Each row has a name. Each question is about the rows just above it. Places in a row count from 1.

[  2   1 -15   3   3   1   3 -13 -24   3 -13 -10   4   3   1   1   8   8
   3] = G
[ 15   1  -6  43  20   2  -2 -15 -17   0  12  -2 -27 -44  -5 -23  26   4
   1] = X
[ -7   1   4   1   4  -1 -12 -12  -1   0   2   8 -26  -7   0   4  55  -7
   2] = T
[ 16   5  -2  20   1  10   2   3 -30   0 -11   6  -7   4   1  12  48   1
   1] = C
Places of [3] in row G: : 4 5 7 10 14 19
Every place of [20] in X: : 5
At which places does C hold [16]? : 1
Every place of [-13] in G: : 8 11

[-10   1   0   1] -> Y
[ 11  51  51 -12] -> K
[ 13  19  53 -19] -> E
[ 1 -4 -9  1] -> D
[ 23  23 -15  23] -> P
[-11 -11  -1 -11] -> Q
[26 24  0  0] -> V
Places of [51] in row K: : 2 3
Every place of [0] in V: : 3 4
Places of [1] in row Y: : 2 4
Places of [-11] in row Q: : 1 2 4
At which places does V hold [24]? : 2
Places of [23] in row P: : 1 2 4
Every place of [-15] in P: : 3

[  9  10  -3   2  22 -22 -30  23  36 -14  10   0  10 -31  19  -1  24  31
 -34  19] -> A
[  7   0 -16 -12   2 -15  -6   8  22   8   1  -6 -14 -24   3  -9  -5   7
 -33 -29] -> M
[ 3  7  4  7  7 -3 -2  6  7 -6  7 -7  1  7  1 -6  7  7  0  6] -> F
[ 18  23  -7 -13  13  -9 -13  18  39 -12   7  23 -13 -12  19   8   5  23
  23 -13] -> L
[30  8  4 36 20 -7 -3 29 36  2 10  3 21 -5 31 25 27 43 -4 -6] -> S
[  9  10  -7   2  22 -22 -30  19  36   2  10   0 -14 -31  19  -1  24  19
  -6  19] -> B
At which places does F hold [-6]? : 10 16
Every place of [20] in S: : 5
Places of [1] in row M: : 11
Places of [19] in row B: : 8 15 18 20
At which places does L hold [-13]? : 4 7 13 20
Every place of [7] in F: : 2 4 5 9 11 14 17 18
At which places does S hold [10]? : 11

[ -3   4   1  -3  -3  -5  -9 -16   3 -22  -5   4   1   4  -7   5  -3   3
  -5  -1  -1   6   5  -7   0  -1   8  -1   7   7   1  -2 -16  11  -2  -1
   0  -4  -4   7   5   0] -> defi
[  4  -2  -2  -6  -7  -1  -1  25  -2   2  -6  -8  -1   1  -2  -1  -3  -1
   6   1  -5   6 -15   2   1  -1  -2   4  19   5   5   1  18   0  -4   2
   2   1  -3   2   1  -6] -> pebu
[ 13   3  -3   7  -3   3  -1   9  -6   7  11  -1   4   4   4   5   2  -1
   5   3  -7  -2  -4  19   1  -2  -1   1  -3 -13  -2  -5 -17  -6   6   6
   1   2  -1  -6   9  -2] -> vopeb
[ 10 -15   1   9  11   9  -1  57   0 -10   3  -4   2   3  16   0  -1   1
   1  10   9 -10 -11   2   1   1 -10  -1   4  -8  -6   4  12  19  -5  13
  -2   4   0  -9  -4  -1] -> kip
[ 10 -15   1   9  11   9  -1  57   0 -10   3  -4   1   3  16   0  -1   1
   1  10   9 -10 -11   2   1   1   8  -1   4  -8  -6   4  12  19  -5  13
  -2   4   0  -9  -4  -1] -> bedo
[ 13   3  -3   7  -3   3  -1   9  -6   7  11  -1   4   4   4   5   2  -1
   5   3  -7  -2  -4  19   1  -2  -1   1  -3 -13  -2  -5 -17  -6   6   6
   1   2   6   0   2   2] -> malak
[  0  11  -5  -4   6  -4   1  -6  -4 -14  -6  -2   2   3  -2   0  -1  -7
  -5  -4  -5  -2   3 -13  -3   0   5  -3 -17  -9  -6  -1   3  -1   8   1
   0  -9  -2  -4   5   6] -> nes
[  1   5   0   6  11  -7  -1 -30   0   1  -1   1   0 -12   2   7   1  -4
   1  -4  -1  -2  -2   2   0   0   6   1   3   2  -5   6  14  -1  -1   9
   0   5   1   1   1   2] -> bab
Places of [7] in row defi: : 29 30 40
Every place of [1] in bab: : 1 10 12 17 19 28 39 40 41

[-3 30  3 40] = kado
[  4 -31   5 -20] = Reb
[-23  34  11 -23] = Kinu
[-44 -26 -11 -43] = vekub
[ -7 -28  32  12] = Sasu
[-21  39  40 -14] = mikeb
[ 19 -28 -38  43] = Gerup
[ 33  17 -15 -20] = luper
[-15   9 -44  41] = Datut
At which places does Gerup hold [43]? : 4
Every place of [34] in Kinu: : 2

[  0  -7   1  17  -1  -3  -1  -1  -1   0   0 -13  -1   4   4   3  -3  -2
   7 -10  -1  -2 -17  -1  -1   1   2  -4  -2   3   1   0  11  13   3   0
 -18   3  -9  12   6 -13   2  -6   5   1   9] -> N
[  0  16  -3  -9   1   3   2  -5  26   1  12  20   1   6  -6  25  -7   2
 -25 -54   7  -1 -15  -7  -1  -3  26  11   2  11   9  -7  26   0  13   1
  -3  -3 -23  27  -8  24  -1  13  -3   0  -2] -> Z
[  0  16   0  -9   1   3   2  -5  -4   1  12  20   1   6  -6  25  15   2
 -25 -54   7  -1 -15  -6  -1  -3  26  11   2  11   9  -7 -34   0  13   1
  23  -3 -23  27  16  24  -1  13  27   0  40] -> U
At which places does Z hold [-3]? : 3 26 37 38 45
Places of [-7] in row Z: : 17 24 32
At which places does Z hold [26]? : 9 27 33
Every place of [-1] in N: : 5 7 8 9 13 21 24 25

[ 17 -22 -14  -7 -14   4  25  18   1  -9   7  -4 -30 -10  20  20   7   6
 -13   4  -2   8 -24 -13  12  -1  16   9  25   1  19   8  19  11  10  -6
  -5 -28 -11 -12  -5   6  12  -2   3   7   7  -4  10   1  13 -11  -8  33
  -5  14  23   5  -4  11  12   8 -35   6] = bapo
[  0  -9  -8  -6 -13  -6  20  14  -4  -6 -13   4 -13  -2  17  19   7  11
 -20  10   3  -5 -15 -12   5  -1  18  -1  10   1  12  11  22   7   5 -14
  -5 -19 -15  -5  -5  -7   2  -3  -1  -3  -1  -4   6   0   8 -11 -11  10
  -8  13  21   0   0  10  15   5 -23   0] = mani
[  1  -4  -9   1   3   7   7  -6   4   7  -4  -5  -1 -19   3  16  14   2
  -6  -1   2  -8  -9  -6   0   7  -8  -2   1   1   1   7   7   1  -5  -1
  -3   0   1   2  -3  11   0   1   2  -1  11  -4   4   3   8 -11  -8  11
 -16  -4  -6   5  -8   0  -8   3 -16  -7] = baber
[ 25 -34 -19  19  -6   9  29  19  10 -13 -19  -6 -41 -13  23  23  11   1
 -10  -2  -5  -2 -31 -15  17   1  12  11  34   1  17  11  21  19  11   5
 -11 -33 -18 -10 -11  15 -33   5   6  -7  16  -1   6   3  24 -11 -14  44
 -11  13  23   9  -4  15   8  17 -51   2] = zaf
[  3 -13  -8  -5  -9   1  18  12   3  -6 -12   2 -15  -6  17  17  12   9
 -18   8   2  18 -18 -14   5   4  13   0  14   1   9   9  22   6   3   3
  -4 -17 -14  -1  -4   3  11  -3   3   4   6   3   1  -2   9 -11 -10  10
 -12   9  15   1   0  10  10   8 -25  -4] = keva
[ 23 -25 -17  -7 -17  11  23  18   0 -10 -12  -8 -36 -11  28  25  13   4
 -17  -2  -6   0 -30 -15  11   5  22  14  31   1  23  13  23  20  10  -6
  -6 -31 -13 -13  -6   9  13   1   1  28   6  -4  10   4  18 -10  -8  44
  -8  17  22  13  -4  14   8  10 -50   5] = nabe
[  7  -8  -6   3   1  10   8  -4   6  -1   1  -1   1 -11   2  10   9  -1
  -5  -1   4  10  -4  -2  -5   4  -5  -5   4   1  -1   4   2   9  -1  -2
  -6   1  -1   4  -6   1   3   1  -3  -2  10  -4  -9  -2   1 -11  -2  14
  -9  -9  -3   3  -3   8  -6   5  -7  -3] = Sel
[ -1   7  -1  -3  -7  -3   1   1  -7   2  -8  -2   3   0   7  12  12   0
 -12  -1   0   5  -8  -4  -1   7  11   3   0   1   2   3  11   6  -4  -2
   0  -1  -4  -4   0 -12   1   2   1   1  -3  -3   3   2   8 -11  -1  -2
  -9   4   1   3  -2   2  -2  -3 -10  -4] = tivif
[  1  -1  -5  -4  -6  -3  11   4  -4   0 -11  -2   0 -32   8  16  12   1
 -12   3   2  -6 -14  -8   1   5   7   2   5   1   3   4  14   8  -1   3
  -1  -7  -8  -5  -1 -12   1   2  -2   3   1  -7   2   5 -12 -11  -5   5
 -14   8   9 -12  -4   4   0   5 -14  -4] = teb
Places of [3] in row baber: : 5 15 50 62
Every place of [-9] in Sel: : 49 55 56
Every place of [8] in teb: : 15 34 56
Every place of [-33] in zaf: : 38 43

[ 37 -14  37  37  -2  37] : Vebo
[-36   6   0  12   0  25] : dala
[-16  24 -37  45 -11   0] : muma
[ 26 -31   3  18   3  27] : sazum
[-18 -36 -15  38 -29 -18] : Tad
[  4  11 -19  53 -19  20] : vud
[-18  -8   9  38 -18 -18] : dol
[ 29  -1 -53 -10   1  32] : duked
[ -2  -2 -14 -14 -14  -2] : Bug
[ 32  31  37  22  -7 -11] : nika
[ 19  35  -6 -53  11   8] : Sudal
[-13  28  28  28 -23 -23] : Kivur
Places of [27] in row sazum: : 6
Every place of [-2] in Bug: : 1 2 6
At which places does dol hold [-18]? : 1 5 6
Places of [37] in row Vebo: : 1 3 4 6
At which places does Kivur hold [28]? : 2 3 4
At which places does dala hold [0]? : 3 5
Places of [-14] in row Bug: : 3 4 5

[ 11  12  17  -7 -41   8 -10   0  16   6  -4  -2 -20 -13 -15  16  -4   8
  10   7  22  19  -7  10  -8  -6  -6  -5  19 -18   9   4   8]  kozu
[ -3   4  -6  10  -7  -4  -5   3  -6   0  11  -8   3  -5   1 -12  -6  -2
  -6 -11   6   8  -9  -6 -14  12   8   0   8  -7  -3  -6   1]  ruda
[ -5 -14 -16   4  41  -1  14  -8 -11  -4   0  -2 -14   3   3  -7  15  -2
 -11  -1 -22 -17   5 -12  15  -1  -9   5 -13   6 -11   1   0]  vut
[  4  -9  -8   1  23 -20   6 -11  -5   4   4 -11   9   6  -1 -16   3 -14
 -32  -6   4  -7  11 -14  11   8  -3   2  -7   1  -4   8  -8]  Goti
[ -5  -1  -4   4  16  11   7  -1   0  -9   1   5  -2  -9   2  11  13  -4
  10   4 -24  -3  -6   1   1  -7  -8   5  -5  -3  -5  -4   9]  noga
[ -3  -2 -20   7  11  -9  -3 -16   8   2  10  -5  13   0   5   0  -1  -6
 -12  -5   7   3   0  -3  -9   8   0  -2   3  -1  -6  13  -2]  meres
Places of [-3] in row meres: : 1 7 24
Every place of [-13] in vut: : 29
At which places does Goti hold [11]? : 23 25
Every place of [-6] in ruda: : 3 9 17 19 24 32

